[[112 134 134 128 131 137 129 130 135 133 127 125 130 129 131]
 [129 124 111 122 127 131 120 136 140 129 122 119 131 130 125]
 [124 141 121 121 125 108 137 121 156 138 111 123 115 123 114]]
:
[[124 141 121 121 125 108 137 121 156 138 111 123 115 123 114]
 [112 134 134 128 131 137 129 130 135 133 127 125 130 129 131]
 [129 124 111 122 127 131 120 136 140 129 122 119 131 130 125]]

[[123 115 131 128 118 133 142 117 119 135 130 136 125 141 129]
 [128 117 131 125 126 137 146 116 123 131 131 127 124 135 132]
 [127 118 136 118 122 134 140 119 124 135 125 137 124 136 125]
 [120 128 122 129 130 116 106 136 138 128 129 115 116  99 124]
 [124 129 144 116 135 142 143 118 124 135 122 139 128 136 127]]
:
[[124 129 144 116 135 142 143 118 124 135 122 139 128 136 127]
 [120 128 122 129 130 116 106 136 138 128 129 115 116  99 124]
 [127 118 136 118 122 134 140 119 124 135 125 137 124 136 125]
 [128 117 131 125 126 137 146 116 123 131 131 127 124 135 132]
 [123 115 131 128 118 133 142 117 119 135 130 136 125 141 129]]

[[128 129 110 126 133 116 128 133 146 132 124 118 116]
 [109 110 110 125 129 142 121 124 114 117 136 121 137]
 [116 120 138 119 137 145 124 134 114 126 105 139 136]
 [126 121 133 137 134 143 116 135 114 126 133 126 133]
 [130 117 129 127 130 129 122 120 100 118 137 130 128]]
:
[[128 129 110 126 133 116 128 133 146 132 124 118 116]
 [126 121 133 137 134 143 116 135 114 126 133 126 133]
 [116 120 138 119 137 145 124 134 114 126 105 139 136]
 [130 117 129 127 130 129 122 120 100 118 137 130 128]
 [109 110 110 125 129 142 121 124 114 117 136 121 137]]

[[126 144 134 125]
 [126 126 129 134]
 [138 130 137 126]
 [117 129 138 129]
 [128 132 126 145]
 [126 109 139 131]
 [125 154 135 106]]
:
[[125 154 135 106]
 [126 144 134 125]
 [128 132 126 145]
 [138 130 137 126]
 [117 129 138 129]
 [126 126 129 134]
 [126 109 139 131]]

[[112 117 147 116 122 138 119 127 112]
 [115 134 144 136 128  99 149 155 115]]
:
[[115 134 144 136 128  99 149 155 115]
 [112 117 147 116 122 138 119 127 112]]

[[126 119 139 113 115 111 107 113]
 [127 127 113 129 148 102 136 128]
 [124 118 141 124 124 106 132 122]
 [130 142 119 117 124 131 124 121]]
:
[[130 142 119 117 124 131 124 121]
 [127 127 113 129 148 102 136 128]
 [126 119 139 113 115 111 107 113]
 [124 118 141 124 124 106 132 122]]

[[133 137 129 123 117 109 137 121 120]
 [133 143 130 130 131 119 129 119 123]
 [138 149 131 127 133 105 130 121 117]
 [130 142 130 133 132 123 129 119 124]]
:
[[138 149 131 127 133 105 130 121 117]
 [133 143 130 130 131 119 129 119 123]
 [130 142 130 133 132 123 129 119 124]
 [133 137 129 123 117 109 137 121 120]]

[[128 147 152 149 148 127 120 148 149]
 [115 130 136 132 134 114 125 134 133]
 [136 133 130 132 131 135 120 131 132]
 [126 139 141 140 140 125 129 140 141]
 [133 123 120 122 121 133 122 121 121]]
:
[[128 147 152 149 148 127 120 148 149]
 [126 139 141 140 140 125 129 140 141]
 [136 133 130 132 131 135 120 131 132]
 [115 130 136 132 134 114 125 134 133]
 [133 123 120 122 121 133 122 121 121]]
